arr =
[[110 129 133 129 132 133 120 133 134 134]
 [130 133 133 156 126 117 124 122 134 117]
 [113 129 133 129 138 124 113 130 144 129]
 [106 142 133 132 137 135 115 151 136 121]
 [107 130 133 133 141 127 123 132 137 127]
 [136 136 133 143 118 111 134 122 126 109]
 [136 149 133 145 127 113 128 131 137 117]
 [130 132 133 143 120 115 130 126 136 125]
 [101 129 133 125 131 125 125 129 125 140]]
Indices start at 1.
The entry at row 2, column 1 -> 130
Which number is the maximum?
A: 156
The entry in the bottom-left corner -> 101
The entry directly above the smallest entry: 130
The entry at row 3, column 3: 133
The bottom-right entry: 140
The bottom entry of the column that holds the largest entry is 125
Which number is the entry in the top-right corner?
A: 134
Which number is the entry directly above 111?
A: 127
Which number is the top-left entry?
A: 110
Which number is the entry directly above 123?
A: 115
The entry at row 1, column 2: 129
The entry just left of the largest entry is 133
The entry in row 1 and column 3 is 133
Which number is the entry just right of 145?
A: 127
Which number is the entry just right of the smallest entry?
A: 129
The entry directly above 109 -> 127
The top entry of the column that holds the largest entry -> 129
Which number is the entry directly above 142?
A: 129
The entry in row 3 and column 1 -> 113
